Here is a tiny trained network, its code and every weight. The questions are about switching its units off for an input and a target symbol, where a switched-off unit gives its printed mean instead of its output.

import numpy as np


def w(rows, s, z=0):
    codes = np.array(rows[::2]) - 128.0
    scale = np.full(codes.shape[1], s)
    scale[-1] = z or s
    return codes * scale


def f(y):
    return y / 2 * (1 + np.tanh(0.7978845608 * (y + 0.044715 * y**3)))


def softmax(a):
    e = np.exp(a - a.max(-1, keepdims=True))
    return e / e.sum(-1, keepdims=True)


def log_softmax(a):
    a = a - a.max(-1, keepdims=True)
    return a - np.log(np.exp(a).sum(-1, keepdims=True))


def net(x, mask):
    ids = ['γδεζμπσ'.index(c) for c in x.split()]
    T = len(ids)
    res = E[ids] + P[:T]
    u = 0
    for l in range(2):
        r = res
        for j in range(3):
            rows = slice(3 * j, 3 * j + 3)
            q, k, v = (r @ M[l][rows].T for M in (Q, K, V))
            z = softmax(np.where(np.tri(T) > 0, q @ k.T / 3**0.5, -1e9)) @ v
            o = O[l][rows]
            res = res + np.where(mask[u + j], z, o[:, -1]) @ o[:, :-1]
        u += 3
        y = f(res @ A[l][:, :-1].T + A[l][:, -1])
        res = res + np.where(mask[u : u + 12], y, B[l][:, -1]) @ B[l][:, :-1]
        u += 12
    return log_softmax(res[-1] @ U[:, :-1].T + U[:, -1])


Q, K, V, O, A, B = {}, {}, {}, {}, {}, {}
E = w([
[174,103,33,165,119,8],'γ',
[186,56,152,137,108,48],'δ',
[75,107,160,53,66,81],'ε',
[51,199,48,57,55,126],'ζ',
[181,190,4,110,114,76],'μ',
[26,137,132,92,27,130],'π',
[86,65,94,170,78,24],'σ',
],0.012)
P = w([
[127,115,150,135,180,198],'0',
[153,136,105,92,67,88],'1',
[70,132,194,194,113,102],'2',
[117,87,78,79,154,144],'3',
[84,140,184,212,113,102],'4',
[163,111,91,63,56,67],'5',
[74,147,207,193,101,114],'6',
[119,55,53,53,150,145],'7',
[103,146,197,209,109,104],'8',
[188,89,82,39,42,57],'9',
[93,154,203,199,105,115],'10',
[149,19,31,41,145,141],'11',
[111,182,172,190,106,119],'12',
[211,73,78,37,5,140],'13',
],0.017)
Q[0] = w([
[144,64,81,89,90,144],'L0H0',
[149,204,200,173,134,119],'L0H0',
[181,171,144,132,7,67],'L0H0',
[154,184,88,135,137,167],'L0H1',
[160,166,125,143,166,139],'L0H1',
[137,90,163,114,125,163],'L0H1',
[152,84,125,48,112,119],'L0H2',
[110,70,104,108,157,150],'L0H2',
[109,115,107,115,205,169],'L0H2',
],0.015)
K[0] = w([
[157,83,57,63,102,134],'L0H0',
[104,167,121,181,197,159],'L0H0',
[119,71,106,120,190,193],'L0H0',
[133,116,82,91,126,120],'L0H1',
[139,112,132,133,50,109],'L0H1',
[96,142,165,161,158,95],'L0H1',
[133,76,74,47,79,76],'L0H2',
[153,146,116,95,2,33],'L0H2',
[134,195,155,139,46,42],'L0H2',
],0.011)
V[0] = w([
[97,168,141,72,86,169],'L0H0',
[134,204,59,193,177,136],'L0H0',
[132,113,194,249,122,113],'L0H0',
[132,196,121,105,187,164],'L0H1',
[131,150,84,49,129,84],'L0H1',
[119,143,128,169,131,101],'L0H1',
[121,183,202,129,128,145],'L0H2',
[60,103,111,184,98,69],'L0H2',
[168,99,105,90,174,133],'L0H2',
],0.012)
O[0] = w([
[166,1,179,164,75,209,126],'L0H0',
[106,29,133,6,174,157,76],'L0H0',
[126,141,25,141,133,168,4],'L0H0',
[231,162,150,87,148,134,47],'L0H1',
[93,79,178,148,100,107,184],'L0H1',
[162,127,98,137,115,64,143],'L0H1',
[162,147,186,152,116,212,2],'L0H2',
[171,210,89,80,60,123,159],'L0H2',
[75,84,128,143,195,75,180],'L0H2',
],0.0085,0.0084)
A[0] = w([
[169,117,139,130,132,197,42],'L0N0',
[154,207,67,131,97,131,114],'L0N1',
[73,166,98,163,116,124,121],'L0N2',
[106,119,133,98,78,111,68],'L0N3',
[183,186,87,162,162,199,122],'L0N4',
[161,159,222,133,87,65,207],'L0N5',
[151,122,75,96,9,116,148],'L0N6',
[114,123,110,61,197,121,173],'L0N7',
[157,112,152,87,74,95,114],'L0N8',
[184,122,102,152,105,59,254],'L0N9',
[132,145,97,165,121,84,238],'L0N10',
[144,105,158,140,197,163,162],'L0N11',
],0.011,0.004)
B[0] = w([
[100,97,111,84,73,124,129],'L0N0',
[129,134,145,101,187,143,153],'L0N1',
[132,108,118,122,145,165,190],'L0N2',
[186,78,129,154,189,127,191],'L0N3',
[253,132,163,129,111,173,127],'L0N4',
[62,188,90,123,167,228,226],'L0N5',
[228,158,93,147,89,92,235],'L0N6',
[120,72,239,139,67,148,164],'L0N7',
[175,67,83,206,124,136,197],'L0N8',
[104,164,144,85,95,170,250],'L0N9',
[125,114,166,95,118,220,228],'L0N10',
[129,146,218,178,75,160,130],'L0N11',
],0.007,0.018)
Q[1] = w([
[21,96,85,135,40,111],'L1H0',
[61,131,108,145,147,129],'L1H0',
[34,179,157,82,79,87],'L1H0',
[123,50,125,70,63,134],'L1H1',
[34,91,173,175,106,157],'L1H1',
[186,99,158,149,45,115],'L1H1',
[176,5,143,163,158,153],'L1H2',
[254,96,86,57,126,102],'L1H2',
[14,129,182,79,80,139],'L1H2',
],0.0074)
K[1] = w([
[102,113,41,156,190,147],'L1H0',
[49,162,184,152,96,95],'L1H0',
[151,168,171,157,144,149],'L1H0',
[141,136,136,90,119,88],'L1H1',
[146,131,222,108,78,140],'L1H1',
[140,96,115,138,40,129],'L1H1',
[159,42,126,152,101,124],'L1H2',
[102,75,1,133,77,98],'L1H2',
[142,63,129,81,224,130],'L1H2',
],0.0093)
V[1] = w([
[165,110,173,113,83,147],'L1H0',
[166,115,222,94,138,153],'L1H0',
[86,121,101,158,131,135],'L1H0',
[30,108,75,158,229,73],'L1H1',
[235,53,83,81,76,190],'L1H1',
[147,109,98,173,147,32],'L1H1',
[69,173,8,180,130,194],'L1H2',
[86,163,157,192,42,186],'L1H2',
[252,138,109,254,180,125],'L1H2',
],0.0078)
O[1] = w([
[48,121,85,129,139,142,147],'L1H0',
[91,134,93,169,111,88,113],'L1H0',
[145,72,137,132,124,107,145],'L1H0',
[63,124,126,142,127,104,5],'L1H1',
[147,205,245,103,173,129,238],'L1H1',
[125,127,147,113,162,171,80],'L1H1',
[73,157,104,101,76,167,103],'L1H2',
[100,149,111,126,54,102,184],'L1H2',
[175,1,110,84,108,141,99],'L1H2',
],0.0089,0.016)
A[1] = w([
[169,126,54,99,131,106,4],'L1N0',
[172,140,124,192,124,62,215],'L1N1',
[178,110,92,89,87,130,127],'L1N2',
[57,143,98,141,184,113,26],'L1N3',
[210,64,163,177,118,132,93],'L1N4',
[201,80,89,161,100,172,40],'L1N5',
[137,99,115,86,135,58,97],'L1N6',
[220,145,112,92,137,109,131],'L1N7',
[125,157,41,94,95,85,180],'L1N8',
[118,67,181,118,149,79,30],'L1N9',
[147,8,87,138,129,152,133],'L1N10',
[188,145,93,136,30,103,118],'L1N11',
],0.011,0.0048)
B[1] = w([
[51,187,183,144,216,111,136],'L1N0',
[132,114,97,20,93,137,171],'L1N1',
[104,177,168,112,143,108,197],'L1N2',
[160,172,142,136,145,194,154],'L1N3',
[84,114,47,50,153,104,198],'L1N4',
[81,124,143,161,75,111,184],'L1N5',
[141,235,116,136,117,38,143],'L1N6',
[20,105,111,190,101,100,218],'L1N7',
[160,128,143,48,148,109,156],'L1N8',
[196,116,74,151,170,104,160],'L1N9',
[121,140,255,138,169,176,153],'L1N10',
[173,91,90,187,210,149,252],'L1N11',
],0.0082,0.018)
U = w([
[167,87,143,103,147,222,235],'γ',
[174,159,158,134,67,108,134],'δ',
[138,122,59,181,119,161,156],'ε',
[253,144,135,177,150,199,133],'ζ',
[215,119,119,154,184,168,108],'μ',
[132,174,120,178,212,189,4],'π',
[181,152,79,65,131,224,130],'σ',
],0.0073,0.0036)

Each question gives the input, a string of symbols that net reads in full, and the target symbol t.
The units are the heads (3 rows each of Q, K, V and O) and the neurons (one row each of A and B). Each row of codes is followed by its name. A weight is (code - 128) times the scale printed after its matrix; where a second scale follows, it is the last column's (O, A, B and U).
mask holds one flag per unit, layer by layer, with each layer's heads first. A switched-off unit (its flag False) gives its mean, the last column of its rows in O or B, instead of its output. The means were averaged over made-up inputs and are rounded, as every weight is.
A unit's drop is (log p(t) with every unit on - log p(t) with that unit switched off) / (log p(t) with every unit on - log p(t) with every unit switched off).
The circuit of an input: a set's keep is (log p(t) with only the set's units on - log p(t) with every unit switched off) / (log p(t) with every unit on - log p(t) with every unit switched off). Starting from the 12 units with the biggest drops (on a tie, the unit counted first), units are removed one at a time, each time the one whose removal leaves the highest keep (on an exact tie, the one counted first), for as long as the keep stays at least 0.8.
circuit, biggest first: the units of the circuit, biggest drop first
top k neurons: the k neurons with the biggest drops, biggest first
top k neurons in layer l: the k neurons of layer l with the biggest drops, biggest first
heads that matter: for each layer, one digit per head in row order, 1 if its drop is at least 0.15 and else 0, layers parted by /
input γ π π σ γ σ, target π: top 2 neurons -> [L0N6, L1N7]
input π γ σ γ ζ μ ζ ζ ζ ε, target γ: circuit, biggest first -> [L0H0, L0N8, L1N10, L1N4]
input γ γ ε δ σ δ, target σ: heads that matter -> 100 / 011
input π π ε γ σ π π γ γ σ ζ, target ζ: circuit, biggest first -> [L0H0, L0H2, L1H1]
input π ζ μ σ ε, target ζ: circuit, biggest first -> [L0H2, L0H0, L1H1]
input μ σ ζ δ σ σ π γ σ γ ζ γ π γ, target δ: top 4 neurons -> [L0N9, L1N11, L0N7, L1N7]
input μ γ σ ζ γ, target μ: top 2 neurons in layer 0 -> [L0N5, L0N9]
input ε π δ γ γ ε ζ π σ ζ, target ε: heads that matter -> 100 / 011
input μ σ γ π π δ γ π σ ζ δ γ π σ, target δ: heads that matter -> 101 / 000
input γ ζ γ μ γ δ π δ ε δ μ δ δ, target π: heads that matter -> 100 / 011
input σ π ε δ γ γ, target σ: heads that matter -> 100 / 001
input γ γ γ γ σ π σ δ γ, target π: circuit, biggest first -> [L1H2, L0H0]
input γ π π γ π μ γ ε μ μ δ π ε σ, target ε: top 3 neurons -> [L0N8, L0N6, L1N11]
input γ π γ ζ σ π ε μ ε, target π: circuit, biggest first -> [L1H2, L0H0, L0N6]
input π ζ π π ζ μ γ γ μ γ π, target ζ: circuit, biggest first -> [L0H0, L0H2, L1H1]
input δ μ γ γ, target μ: heads that matter -> 100 / 001
input σ γ μ π σ μ σ σ ε ζ μ γ, target γ: top 3 neurons in layer 1 -> [L1N10, L1N4, L1N6]
input ζ γ π π ζ ζ γ γ ζ, target δ: heads that matter -> 111 / 011
input μ ε ζ μ γ γ γ π π δ, target ε: circuit, biggest first -> [L0N8, L1N7, L1N4]
input ζ μ δ ζ γ π γ ζ ζ ε μ γ, target ζ: heads that matter -> 100 / 000
input π γ μ ζ δ γ π ζ σ ε γ σ μ γ, target π: heads that matter -> 101 / 000
input γ σ ε ζ ε π π ζ, target ε: top 2 neurons -> [L1N7, L0N6]
input γ σ ζ σ ζ γ μ σ ζ δ, target π: top 2 neurons -> [L0N6, L1N7]
input ζ γ σ γ σ ε ζ μ ζ γ μ π, target δ: circuit, biggest first -> [L0H2, L0N5, L1N6]
input γ γ δ γ γ δ π π γ σ σ ε π μ, target ζ: top 4 neurons -> [L0N5, L0N9, L0N6, L1N4]
input ζ π π δ σ π σ γ ζ π ε π ζ, target δ: top 3 neurons in layer 0 -> [L0N6, L0N0, L0N8]
input ζ σ γ ε, target π: top 3 neurons -> [L0N6, L1N7, L1N0]
